The symbols move the elements like this.
ω: MP->TN, CG->PC, JT->ZM, QG->JT, TP->NH, BT->NT, DP->FR, LD->RM, GN->TT, SM->CJ, MS->DC, CP->MC, ZH->MP, HQ->MS, DC->PF, NT->HQ, TL->TC, QN->TL, TC->QM, PC->CT, HM->GD, LB->ZH, FD->CP, PN->GR, FH->PN, DN->QN, QM->GP, ZM->RR, CC->QD, RH->RZ, GD->LD, JM->FC, RZ->DN, DD->BT, CT->FL, TN->HF, RM->LQ, CJ->CG, PF->SM, LQ->GN, QD->HJ, GP->HM, BR->PG, FL->BR, HJ->DP, MC->RH, FC->LZ, DM->DD, FR->FH, GR->FD, LZ->DM, TT->LF, RR->CC, HF->TP, LF->LB, NH->JM, PG->QG
ψ: MP->ZH, CG->CJ, JT->QG, QG->PG, TP->HF, BT->DD, DP->HJ, LD->GD, GN->LQ, SM->PF, MS->HQ, CP->FD, ZH->LB, HQ->NT, DC->MS, NT->BT, TL->QN, QN->DN, TC->TL, PC->CG, HM->GP, LB->LF, FD->GR, PN->FH, FH->FR, DN->RZ, QM->TC, ZM->JT, CC->RR, RH->MC, GD->HM, JM->NH, RZ->RH, DD->DM, CT->PC, TN->MP, RM->LD, CJ->SM, PF->DC, LQ->RM, QD->CC, GP->QM, BR->FL, FL->CT, HJ->QD, MC->CP, FC->JM, DM->LZ, FR->DP, GR->PN, LZ->FC, TT->GN, RR->ZM, HF->TN, LF->TT, NH->TP, PG->BR
φ: MP->GN, CG->MS, JT->CT, QG->PC, TP->LB, BT->JM, DP->ZM, LD->TC, GN->HM, SM->NT, MS->DM, CP->FR, ZH->LQ, HQ->LZ, DC->DD, NT->FC, TL->MC, QN->CP, TC->RH, PC->DC, HM->QN, LB->RM, FD->DP, PN->QD, FH->CC, DN->FD, QM->RZ, ZM->FL, CC->PG, RH->PN, GD->TL, JM->MP, RZ->GR, DD->NH, CT->PF, TN->TT, RM->QM, CJ->HQ, PF->BT, LQ->GP, QD->QG, GP->DN, BR->CJ, FL->SM, HJ->JT, MC->FH, FC->TN, DM->TP, FR->RR, GR->HJ, LZ->HF, TT->GD, RR->BR, HF->LF, LF->LD, NH->ZH, PG->CG
β: MP->TT, CG->DC, JT->FL, QG->CT, TP->ZH, BT->FC, DP->RR, LD->QM, GN->GD, SM->HQ, MS->DD, CP->FH, ZH->GN, HQ->DM, DC->BT, NT->LZ, TL->RH, QN->MC, TC->RZ, PC->PF, HM->TL, LB->LQ, FD->FR, PN->HJ, FH->QD, DN->CP, QM->DN, ZM->BR, CC->QG, RH->GR, GD->TC, JM->TN, RZ->FD, DD->JM, CT->SM, TN->LF, RM->GP, CJ->MS, PF->NT, LQ->HM, QD->JT, GP->QN, BR->CG, FL->CJ, HJ->ZM, MC->PN, FC->HF, DM->NH, FR->CC, GR->DP, LZ->TP, TT->LD, RR->PG, HF->LB, LF->RM, NH->MP, PG->PC

The rows follow the links: the fewer symbols apart two elements are, the more alike their rows tend to be.

Each row is also shifted at random along 6 hidden directions that mean nothing.

The rows of 57 elements, shuffled:
Each row stands for one element.
v1: -36,-2,-2,-22,6,-17,20,-18,-48,-5,-38,-18,-32,11,-9,-17,-62,-20,5,-9,0,32,-18,-14,-10,-11,-35,-18,-30,-38,-47
v2: 55,-17,22,-3,20,-13,-29,42,-39,22,-54,1,4,-17,-43,-40,2,-26,19,14,-55,-10,-15,24,43,-2,-5,-33,1,-86,52
v3: 49,3,-5,-10,-37,-12,54,27,5,42,6,-5,0,26,6,29,52,29,-16,-18,44,2,8,-27,41,8,-18,18,-45,23,27
v4: 5,-14,20,-32,7,19,-47,33,28,26,20,14,31,-23,-32,-8,-66,-3,-14,29,-26,-27,7,-22,-19,-13,38,6,49,-4,18
v5: -77,17,6,-17,28,18,-55,-6,11,-9,16,13,7,-29,-2,-14,26,-4,-1,27,-37,-17,15,6,45,7,26,12,50,8,-5
v6: -31,36,-14,-24,-10,-11,37,-44,-29,51,-22,-18,-33,17,84,-3,128,9,1,-9,26,28,-12,-18,-2,21,-42,49,-41,-2,-17
v7: 0,-1,-12,31,-12,-17,37,41,-32,29,-45,-13,-27,20,12,-7,57,1,15,-15,13,11,-13,4,9,6,-41,-7,-49,-35,45
v8: -17,-12,-10,-16,-7,-32,49,-30,-49,-44,-24,-10,-31,20,-44,4,-21,-2,2,-32,17,32,4,18,98,2,-38,-45,-51,-9,-35
v9: 63,-16,8,-20,-7,-29,30,11,-55,49,-64,-20,-19,15,-1,-25,-4,-17,12,-12,-1,24,-31,-9,-15,-4,-41,-15,-50,-76,17
v10: 53,-11,0,-28,-28,-3,30,-33,24,3,33,1,13,10,3,29,19,23,-19,-12,35,0,11,0,14,5,9,11,-8,46,-7
v11: -86,-45,5,-7,-2,22,-39,19,46,-14,50,29,15,-20,-62,21,-1,22,-10,19,-12,-46,36,36,48,5,46,-19,55,58,58
v12: 14,-3,-9,11,-15,6,21,-16,34,-50,46,4,13,12,-14,33,-51,19,-15,-17,33,3,18,-2,0,-5,16,-6,4,64,-37
v13: 29,25,0,101,31,12,-47,66,4,-5,-29,13,12,-24,29,-30,111,-17,40,18,-53,-27,-11,48,-4,17,10,-1,26,-52,80
v14: -90,-21,-3,8,22,-2,-25,-35,-27,-2,-27,2,-28,-13,10,-28,68,-16,24,12,-30,-3,-12,53,-6,12,-9,-17,12,-27,32
v15: -25,0,0,24,18,21,-46,-16,39,-46,38,19,22,-22,-3,4,-1,1,1,16,-21,-22,15,29,-8,4,40,-2,54,35,-1
v16: -99,30,-9,47,38,22,-55,6,8,-21,-1,4,-8,-22,40,-25,20,-21,20,24,-37,-9,-4,11,-55,1,13,15,44,-10,-8
v17: 44,15,-12,77,-21,-12,49,133,-16,35,-43,-16,-12,32,-7,0,-25,0,11,-19,21,8,-12,-40,-15,-13,-40,-5,-58,-43,51
v18: 9,-61,2,-12,-36,6,16,-19,38,16,37,12,8,7,-22,35,45,33,-10,-6,31,-30,15,39,-10,10,20,-12,5,59,71
v19: -58,46,-24,45,11,-13,31,21,-35,-45,-19,-14,-32,17,8,-5,-21,-9,9,-20,7,31,-1,-20,44,-4,-36,-6,-37,-8,-56
v20: -7,-34,2,16,-4,-14,12,7,-35,44,-57,-18,-30,15,17,-27,0,-19,25,-3,-3,9,-36,17,-106,-6,-32,-16,-33,-62,43
v21: -3,4,14,-17,24,-6,-30,11,-33,24,-42,-6,-6,-13,-4,-37,-29,-28,13,18,-37,5,-21,-9,-17,-8,-9,-5,5,-65,-2
v22: -4,-23,6,15,9,-17,-2,43,-43,34,-59,-4,-18,0,-22,-29,43,-15,26,1,-28,-3,-18,30,22,5,-25,-30,-21,-70,69
v23: 18,3,1,49,15,-19,3,64,-44,12,-61,-7,-18,3,-15,-30,18,-20,30,-3,-27,4,-19,14,21,1,-29,-27,-29,-77,48
v24: 54,-14,-2,21,1,10,-9,-72,37,-62,40,13,21,-6,16,19,17,4,3,-4,8,-7,4,51,-38,8,30,-9,27,44,-20
v25: 7,-55,37,-109,5,5,-50,-38,-1,63,1,11,19,-28,-42,-17,-25,-5,-17,34,-34,-28,-1,10,-1,-4,32,-5,42,-24,35
v26: -86,4,-31,52,-25,10,40,3,36,-33,46,2,-20,25,20,42,38,33,-6,-22,55,-1,22,6,-7,6,-6,8,-14,86,5
v27: -69,33,-6,1,27,-3,-16,-5,-35,-12,-27,-10,-22,-7,15,-26,-7,-23,12,8,-25,19,-6,-12,15,-2,-19,6,-1,-33,-41
v28: 33,-32,19,-40,22,3,-50,-99,5,-31,9,14,18,-29,-8,-16,6,-19,6,18,-37,-12,-5,60,-21,7,34,-21,49,-7,-14
v29: 14,-17,0,14,-21,14,0,35,49,3,44,18,24,-2,-22,31,26,30,-12,0,18,-31,23,7,28,6,29,4,17,53,53
v30: 28,-33,-10,-13,-28,-18,51,-72,-7,-26,7,-9,-16,25,4,22,-4,9,-2,-30,46,22,-6,25,-27,3,-17,-20,-35,28,-23
v31: 20,14,-8,-38,-18,-23,55,-56,-33,5,-13,-18,-23,22,24,11,44,6,-7,-25,35,36,-4,-11,44,8,-38,8,-50,5,-45
v32: 79,15,-17,47,-22,-12,53,6,-4,-2,-12,-14,-5,29,42,14,41,7,7,-27,36,17,-13,-2,-30,6,-28,10,-48,2,1
v33: 50,-14,2,-37,-32,1,31,-21,26,22,31,-2,12,16,4,30,-19,22,-24,-11,43,1,8,-24,-24,-4,7,18,-13,42,-11
v34: -82,-61,-16,0,-34,-8,46,-16,4,-15,13,-7,-30,32,-38,30,-64,19,-9,-23,49,3,3,18,-43,-11,-16,-38,-31,46,10
v35: 6,-95,0,-12,-38,-13,40,-64,15,-12,20,6,-13,23,-40,34,11,24,-3,-22,45,-11,4,71,-33,6,2,-49,-18,46,56
v36: -12,3,14,-30,29,-2,-40,-27,-25,11,-28,3,-3,-24,4,-36,23,-23,12,20,-44,-2,-12,16,12,4,3,-3,22,-46,-1
v37: -4,-10,-13,4,-17,-15,45,-49,-21,7,-21,-18,-30,27,41,3,19,-2,6,-20,34,28,-22,6,-71,3,-35,2,-44,-3,-19
v38: 38,24,-19,57,-27,8,38,9,34,7,18,-9,1,25,70,25,46,18,1,-16,45,6,-6,-16,-89,4,-7,36,-22,36,1
v39: 53,31,-1,38,8,19,-21,34,42,-37,37,15,38,-12,-5,14,-21,6,-6,6,-9,-17,17,-12,22,0,33,11,34,32,-15
v40: -56,32,-10,-7,19,-14,5,-23,-45,-10,-32,-11,-29,1,22,-21,41,-14,11,-5,-12,27,-7,1,52,7,-31,4,-21,-30,-35
v41: 41,45,-17,46,-18,8,34,5,35,-16,32,-3,11,18,55,30,25,17,-7,-17,42,10,3,-28,-32,5,-1,38,-14,49,-33
v42: 47,-57,21,-83,-17,8,-20,-106,32,42,33,11,21,-14,18,13,63,15,-16,15,9,-22,-1,39,-55,14,36,15,34,34,31
v43: -12,-20,20,-43,13,13,-48,-11,13,27,11,17,18,-29,-18,-9,47,3,-6,28,-34,-31,11,22,35,8,33,6,45,-2,43
v44: -25,-30,-11,23,-13,7,9,-26,40,-77,54,16,9,5,-46,40,-35,22,-10,-14,25,-15,29,40,32,1,28,-32,18,78,-8
v45: 39,25,3,73,44,5,-49,-2,-14,-56,-30,5,9,-24,22,-39,14,-39,38,12,-57,-1,-18,45,-31,4,9,-20,29,-59,-7
v46: -59,28,12,-46,27,25,-61,-24,10,37,10,3,12,-27,44,-25,-9,-13,-6,38,-34,-7,-7,-33,-55,-3,22,48,49,-7,-36
v47: 72,24,-19,36,-5,-27,57,-48,-31,-80,-13,-16,-15,24,3,9,-17,-9,9,-42,28,42,-6,16,42,2,-34,-27,-51,-1,-76
v48: 70,42,22,-28,26,10,-45,48,1,35,-10,6,33,-29,3,-27,-13,-14,-6,29,-46,-12,1,-45,39,-3,20,29,33,-48,-6
v49: 23,-62,17,-49,-26,11,-13,-2,42,51,36,17,25,-6,-31,24,20,26,-21,15,14,-38,13,16,-8,4,36,0,25,39,76
v50: 98,24,17,-12,3,15,-29,46,32,24,19,11,46,-20,-3,1,-19,2,-13,18,-19,-20,8,-36,12,-6,32,27,31,-5,5
v51: -96,7,-1,-8,31,1,-33,6,-27,-32,-13,3,-16,-18,-37,-22,-40,-17,6,12,-38,3,6,7,62,-5,-2,-24,21,-22,-24
v52: 28,-6,12,-14,17,11,-43,-40,20,-25,20,16,25,-28,-9,-5,18,-5,1,17,-30,-16,7,33,15,7,35,-4,46,10,-1
v53: -27,38,2,-65,12,-20,14,-35,-55,21,-34,-17,-24,1,15,-19,29,-13,-8,-4,-8,33,-4,-33,86,5,-36,17,-30,-35,-57
v54: 29,-4,1,28,10,11,-26,-13,34,-67,36,21,27,-17,-29,13,-2,5,2,1,-13,-19,21,38,42,5,37,-22,40,34,-1
v55: 21,-22,-4,4,-11,10,0,-59,40,-46,47,8,16,0,-1,26,-32,10,-11,-8,21,-5,7,24,-49,-2,28,-4,23,57,-28
v56: 78,-30,-9,29,-10,-34,56,-28,-38,-85,-28,-15,-17,30,-52,5,-126,-20,11,-43,22,36,-17,26,-12,-16,-31,-69,-55,-25,-54
v57: -11,24,11,-42,18,-13,-10,39,-45,49,-44,-6,-8,-12,-15,-27,41,-10,1,13,-33,6,0,-27,103,3,-19,7,-11,-59,13

Some elements, each with its row:
MC v40
TC v21
CP v53
QN v57
FR v7
JT v47
LB v43
GR v1
FL v3
ZM v56
MS v18
DD v24
CJ v41
NH v50
PG v32
GP v2
LQ v46
ZH v28
SM v33
DN v27
JM v54

Row, symbols taken left to right, then the row they reach:
v39 ψ β: v52
v55 φ ω: v42
v25 ω β ω β: v16
v11 φ φ ω ω: v5
v14 ψ ω ω φ: v23
v19 ω β ω β: v31
v45 φ β φ φ: v8
v13 β φ ψ: v22
v36 φ β φ φ: v37
v48 β β: v51
v44 β β ψ ψ: v15
v17 β φ ψ β: v10
v30 ω ω β: v26
v49 ω ω: v29
v35 ω ψ ω: v38

